B = ((-0.171, -0.118, -0.034, 0.142, 0.173, 0.020, -0.048), (-0.199, -0.117, -0.010, 0.112, 0.146, 0.015, -0.134), (0.136, 0.010, -0.103, 0.016, -0.018, -0.017, 0.241))
The entry just right of -0.199 -> -0.117
The entry just left of 0.112 is -0.010
The entry just right of the centre entry -> 0.146
The entry just right of 0.142 is 0.173
Report the entry just right of 0.146.
0.015
The entry just left of -0.103: 0.010
Report the centre entry.
0.112
Report the entry just right of 0.015.
-0.134

grid =
3661  3972  6421  6176  5101  7361  6534  6264  6997  5361  3478  5879  6213  3930
3607  4662  6447  6187  5665  6413  5786  6357  6369  5393  3763  5850  5548  4249
4253  4831  6430  6216  5642  6474  6320  6330  6967  5701  4174  6025  6108  4552
3239  4275  6454  6177  5451  6855  5732  6344  6155  5170  3426  5750  5444  3959
6247  5893  6423  6360  6023  6266  7284  6350  7956  6608  5787  6527  7215  5843
Rows and columns are numbered from 0.
Read off the entry just right of the smallest entry.
A: 4275
Read off the entry in row 0 and column 1.
A: 3972
Read off the entry in row 0 and column 2.
A: 6421
The entry just right of 4662 -> 6447
The entry directly below 3478 is 3763
Read off the entry at row 0, column 0.
A: 3661
The entry in row 2 and column 2: 6430
The entry in the top-right corner: 3930
The bottom-right entry is 5843
Read off the entry directly below 5701.
A: 5170
The entry at row 1, column 0: 3607
Read off the bottom-left entry.
A: 6247
Read off the entry in row 2 and column 0.
A: 4253
The entry directly above 5170 -> 5701
Read off the entry just right of 5444.
A: 3959
Read off the entry directly above the largest entry.
A: 6155
The entry directly below 5361 is 5393
The entry in row 1 and column 1 is 4662
The entry directly below 6320: 5732
Read off the bottom entry of the column that holds the largest entry.
A: 7956
Read off the entry just right of the largest entry.
A: 6608
Read off the entry directly above 5732.
A: 6320
Read off the entry directly above 6423.
A: 6454
The minimum: 3239
The entry directly below 4662: 4831

Read these off the row that follows.
1) What is the entry just right of the smallest entry?
2) What is the last entry?
3) What is the 1st entry?
4) What is the 2nd entry from the right?
[776 768 542 742 975 863 930 553 735 436 244 374 663 886]
1) 374
2) 886
3) 776
4) 663

A =
[[-1.63  0.70 -2.58  1.25  1.10 -0.57 -0.84  0.92 -0.22 -0.68 -1.40]
 [-2.10 -1.22  0.22  1.31 -0.20  0.40 -1.77  0.31  3.21  0.75 -1.97]
 [-1.65 -0.63  0.91  3.62  1.73 -0.47  1.35 -2.60  0.32  0.91  1.23]
 [-1.17  0.24  0.30  1.54  1.28 -0.81  0.31 -2.10 -0.12  0.03 -0.95]
 [-3.47 -1.25 -0.87  2.50  1.31 -0.08  0.64 -1.80 -0.01  0.48 -0.05]
 [-3.31 -0.92  1.85  0.84 -0.79  0.34 -2.58 -1.95 -0.25  5.04 -1.95]
 [-2.23  0.40 -2.72  0.91  0.85 -0.86 -0.81  1.21 -0.08 -0.60 -1.35]
 [-1.74 -1.67 -3.48  1.41 -1.17  0.92  1.33  0.29 -0.10 -1.46 -1.91]]
Indices start at 0.
Give the entry at row 0, column 2.
Answer: -2.58
The smallest entry -> -3.48
Give the top-left entry.
Answer: -1.63
The entry just left of -1.46 is -0.10
Give the entry in row 2 and column 0.
Answer: -1.65
Give the entry just left of 1.23.
Answer: 0.91
The entry directly below the largest entry -> -0.60
Give the entry just right of -1.46.
Answer: -1.91
The entry directly above -0.86: 0.34
Give the entry just left of 5.04.
Answer: -0.25
Give the entry at row 2, column 2.
Answer: 0.91
Give the entry in row 1 and column 0.
Answer: -2.10
The entry just right of -0.22: -0.68
Give the entry in row 2 and column 1.
Answer: -0.63
The entry directly below -0.95 -> -0.05
Give the entry just left of 3.21.
Answer: 0.31
The bottom entry of the column that holds the largest entry is -1.46
The entry just right of the smallest entry is 1.41
Give the entry directly below 1.25.
Answer: 1.31
Give the entry directly above the smallest entry.
Answer: -2.72
Give the entry in the top-right corner.
Answer: -1.40
The entry just left of the smallest entry is -1.67
Give the entry at row 0, column 1.
Answer: 0.70
Give the entry just left of -1.67.
Answer: -1.74
The entry just left of -0.79 -> 0.84
Give the entry directly above -0.79.
Answer: 1.31
The entry just right of 1.54 -> 1.28
Give the entry just right of 1.33.
Answer: 0.29
The entry in row 1 and column 2 is 0.22
Give the entry just right of 0.24.
Answer: 0.30

arr =
[[-1.68 -0.92 -0.33 -1.08  3.93  4.82  4.89 -3.89  0.16  6.20  1.63 -3.08
  -1.16]
 [-1.68 -0.92 -0.33 -1.08  4.10  4.95  5.12 -3.89  0.16  6.02  1.63 -3.08
  -1.16]
 [-3.40 -0.92 -0.33 -1.08  1.03 -0.55  1.37 -4.24  0.16  1.16  1.63 -3.08
  -1.82]
 [-1.68 -0.92 -0.33 -1.08  1.03  0.98  1.37 -2.68  0.16  1.16  1.56 -3.08
  -1.16]
 [-1.68 -0.92 -0.33 -1.08  3.82  4.71  4.83 -4.21  0.16  6.25  1.63 -3.08
  -1.16]
 [-1.68 -0.92 -0.33 -1.08  1.03  0.98  1.37 -3.08  0.16  1.16  1.27 -3.08
  -1.16]
 [-0.52 -0.92 -0.33 -1.08  1.03  0.98  1.37 -1.83  0.16  1.16  1.63 -0.79
  -0.66]
 [-1.68 -0.92 -0.33 -1.08  1.03  0.98  1.37 -3.89  0.16  1.16  1.63 -2.99
  -1.16]]
The entry just left of the largest entry? 0.16
The entry just right of the smallest entry -> 0.16
The entry just left of the smallest entry? 1.37
The entry just left of -0.55: 1.03
The maximum? 6.25
The entry just right of 4.71 is 4.83
The entry just right of 6.02? 1.63
The entry just left of 5.12? 4.95
